Below is a small trained network, with its code and all its weights. Each question gives an input and a target symbol and asks what happens when units are switched off, that is, made to give their printed mean instead of their output.

import numpy as np


def w(rows, s, z=0):
    codes = np.array(rows[::2]) - 128.0
    scale = np.full(codes.shape[1], s)
    scale[-1] = z or s
    return codes * scale


def f(y):
    return y / 2 * (1 + np.tanh(0.7978845608 * (y + 0.044715 * y**3)))


def softmax(a):
    e = np.exp(a - a.max(-1, keepdims=True))
    return e / e.sum(-1, keepdims=True)


def log_softmax(a):
    a = a - a.max(-1, keepdims=True)
    return a - np.log(np.exp(a).sum(-1, keepdims=True))


def net(x, mask):
    ids = ['ΔΘΞΨγεζημπσφω'.index(c) for c in x.split()]
    T = len(ids)
    res = E[ids] + P[:T]
    q, k, v = (res @ M[0].T for M in (Q, K, V))
    z = softmax(np.where(np.tri(T) > 0, q @ k.T / 3**0.5, -1e9)) @ v
    res = res + np.where(mask[0], z, O[0][:, -1]) @ O[0][:, :-1]
    y = f(res @ A[0][:, :-1].T + A[0][:, -1])
    res = res + np.where(mask[1:13], y, B[0][:, -1]) @ B[0][:, :-1]
    return log_softmax(res[-1] @ U[:, :-1].T + U[:, -1])


Q, K, V, O, A, B = {}, {}, {}, {}, {}, {}
E = w([
[140,184,64,110,148],'Δ',
[117,169,74,94,160],'Θ',
[114,170,78,101,131],'Ξ',
[103,164,75,92,141],'Ψ',
[181,65,149,150,181],'γ',
[109,171,86,154,35],'ε',
[83,146,114,131,121],'ζ',
[54,136,97,104,110],'η',
[30,128,127,162,58],'μ',
[164,165,147,211,119],'π',
[7,107,152,145,150],'σ',
[88,132,141,254,163],'φ',
[200,163,231,153,226],'ω',
],0.022)
P = w([
[78,224,110,163,135],'0',
[44,198,125,166,149],'1',
[52,188,136,162,139],'2',
[65,178,112,160,139],'3',
[71,167,101,162,136],'4',
[79,157,87,168,139],'5',
[88,148,80,167,136],'6',
[97,139,65,173,141],'7',
[103,129,57,172,139],'8',
[109,120,48,174,140],'9',
[117,112,41,175,139],'10',
[122,103,27,177,137],'11',
[135,99,19,178,144],'12',
[144,93,5,178,145],'13',
],0.012)
Q[0] = w([
[157,132,139,167,132],'head 1',
[182,119,128,103,133],'head 1',
[105,201,5,195,133],'head 1',
],0.025)
K[0] = w([
[127,143,97,107,181],'head 1',
[111,186,107,117,114],'head 1',
[176,3,118,121,115],'head 1',
],0.018)
V[0] = w([
[200,225,65,13,92],'head 1',
[144,175,118,220,14],'head 1',
[244,184,116,188,182],'head 1',
],0.011)
O[0] = w([
[9,149,109,66,169,1],'head 1',
[74,169,117,253,162,225],'head 1',
[106,245,215,138,134,225],'head 1',
],0.015,0.0074)
A[0] = w([
[201,68,80,157,92,153],'neuron 1',
[182,143,167,144,87,2],'neuron 2',
[70,94,135,138,218,6],'neuron 3',
[186,147,123,133,77,165],'neuron 4',
[93,111,46,113,56,155],'neuron 5',
[108,82,204,125,117,224],'neuron 6',
[107,126,159,194,87,196],'neuron 7',
[118,152,111,4,67,82],'neuron 8',
[62,166,75,166,129,113],'neuron 9',
[161,162,192,121,127,154],'neuron 10',
[185,32,164,105,170,99],'neuron 11',
[178,81,168,160,180,9],'neuron 12',
],0.012,0.0069)
B[0] = w([
[112,90,147,129,155,234],'neuron 1',
[80,87,56,79,175,215],'neuron 2',
[221,164,92,165,70,181],'neuron 3',
[95,153,153,149,173,225],'neuron 4',
[223,189,151,80,30,170],'neuron 5',
[195,139,91,141,137,135],'neuron 6',
[171,151,113,94,169,249],'neuron 7',
[241,85,82,147,255,142],'neuron 8',
[78,53,158,97,141,254],'neuron 9',
[94,88,118,160,63,212],'neuron 10',
[149,201,180,174,128,140],'neuron 11',
[85,163,102,46,75,167],'neuron 12',
],0.0099,0.023)
U = w([
[122,138,127,87,144,130],'Δ',
[74,129,156,75,184,57],'Θ',
[100,92,218,179,164,78],'Ξ',
[178,255,133,144,102,167],'Ψ',
[171,133,119,184,187,109],'γ',
[133,127,151,132,138,138],'ε',
[153,144,152,76,192,97],'ζ',
[20,106,87,164,77,87],'η',
[112,106,155,123,116,250],'μ',
[153,147,126,85,156,155],'π',
[145,148,71,127,64,136],'σ',
[142,73,107,200,100,69],'φ',
[201,139,169,166,133,114],'ω',
],0.011,0.012)

Each question gives the input, a string of symbols that net reads in full, and the target symbol t.
The units are the heads (3 rows each of Q, K, V and O) and the neurons (one row each of A and B). Each row of codes is followed by its name. A weight is (code - 128) times the scale printed after its matrix; where a second scale follows, it is the last column's (O, A, B and U).
mask holds one flag per unit, heads first, then neurons. A switched-off unit (its flag False) gives its mean, the last column of its rows in O or B, instead of its output. The means were averaged over made-up inputs and are rounded, as every weight is.
A unit's drop is (log p(t) with every unit on - log p(t) with that unit switched off) / (log p(t) with every unit on - log p(t) with every unit switched off).
The circuit of an input: a set's keep is (log p(t) with only the set's units on - log p(t) with every unit switched off) / (log p(t) with every unit on - log p(t) with every unit switched off). Starting from the 12 units with the biggest drops (on a tie, the unit counted first), units are removed one at a time, each time the one whose removal leaves the highest keep (on an exact tie, the one counted first), for as long as the keep stays at least 0.8.
circuit, biggest first: the units of the circuit, biggest drop first
unit that matters most: the unit with the biggest drop
k most important neurons: the k neurons with the biggest drops, biggest first
drop of u: that unit's drop, to one decimal
input ω φ Δ η, target γ: circuit, biggest first -> [head 1; neuron 5; neuron 7]
input Δ Δ Δ Δ σ μ σ Δ, target ω: unit that matters most -> neuron 1
input Δ Ξ φ Θ π π, target Ξ: circuit, biggest first -> [head 1; neuron 9]
input Δ Δ Δ σ ω φ Ψ Ψ, target γ: circuit, biggest first -> [head 1; neuron 5]
input π Θ η η Δ Ψ, target σ: circuit, biggest first -> [head 1; neuron 5]
input η ε Δ ζ φ Δ ε ω ω Δ Δ π ζ ω, target Ψ: 2 most important neurons -> [neuron 3; neuron 2]
input Θ φ π, target γ: 4 most important neurons -> [neuron 7; neuron 2; neuron 5; neuron 3]
input Δ φ φ μ ε ε φ ε, target γ: circuit, biggest first -> [head 1; neuron 7; neuron 2]
input ε Θ ω φ σ, target Ψ: circuit, biggest first -> [neuron 9; head 1]
input Ξ Δ η Θ ζ ω Δ φ Δ, target γ: 2 most important neurons -> [neuron 2; neuron 1]
input Δ ε Δ σ, target ω: circuit, biggest first -> [neuron 11; head 1]
input ε η ε Δ, target σ: circuit, biggest first -> [head 1; neuron 5; neuron 3]
input ε φ Ψ Δ Δ η Δ Δ, target σ: 3 most important neurons -> [neuron 5; neuron 4; neuron 7]
input φ ζ π, target γ: 3 most important neurons -> [neuron 7; neuron 5; neuron 2]
input γ φ Δ Θ, target Ψ: unit that matters most -> neuron 9
input φ φ ε φ Δ, target γ: circuit, biggest first -> [head 1; neuron 2]
input π φ Θ φ Θ, target γ: circuit, biggest first -> [head 1; neuron 2]
input Δ μ Δ ε Δ π Δ Δ φ Θ ε Δ Ψ, target η: 3 most important neurons -> [neuron 9; neuron 7; neuron 8]
input ε Δ φ, target γ: circuit, biggest first -> [neuron 7; head 1; neuron 2]
input ζ φ ε π Δ φ ε ω Ψ Ψ ω ω Δ Ψ, target Ψ: 2 most important neurons -> [neuron 9; neuron 1]
input φ σ Θ ω, target Ψ: circuit, biggest first -> [neuron 9]
input η Ξ Δ Δ Δ ω Δ ζ, target Ψ: 2 most important neurons -> [neuron 9; neuron 1]
input ω Ψ Ξ Δ ε φ Ξ ζ ω π Δ Δ, target Ξ: 3 most important neurons -> [neuron 9; neuron 3; neuron 5]
input ω Δ Ψ φ σ, target γ: 2 most important neurons -> [neuron 9; neuron 7]
input π ζ Θ, target Ξ: 2 most important neurons -> [neuron 9; neuron 2]
input Δ σ σ φ ζ Δ Δ ε φ Δ Ψ, target γ: drop of neuron 7 -> 0.1
input Δ μ Δ Ψ, target φ: drop of head 1 -> 0.9
input μ Ξ φ ε Ξ μ ε φ Δ Ξ, target γ: drop of neuron 1 -> 0.0
input γ Δ ε Ξ, target Ψ: drop of neuron 9 -> 2.0
input Δ ε η Θ φ ε ζ φ ε ω ε φ Δ ζ, target γ: most important neuron -> [neuron 9]
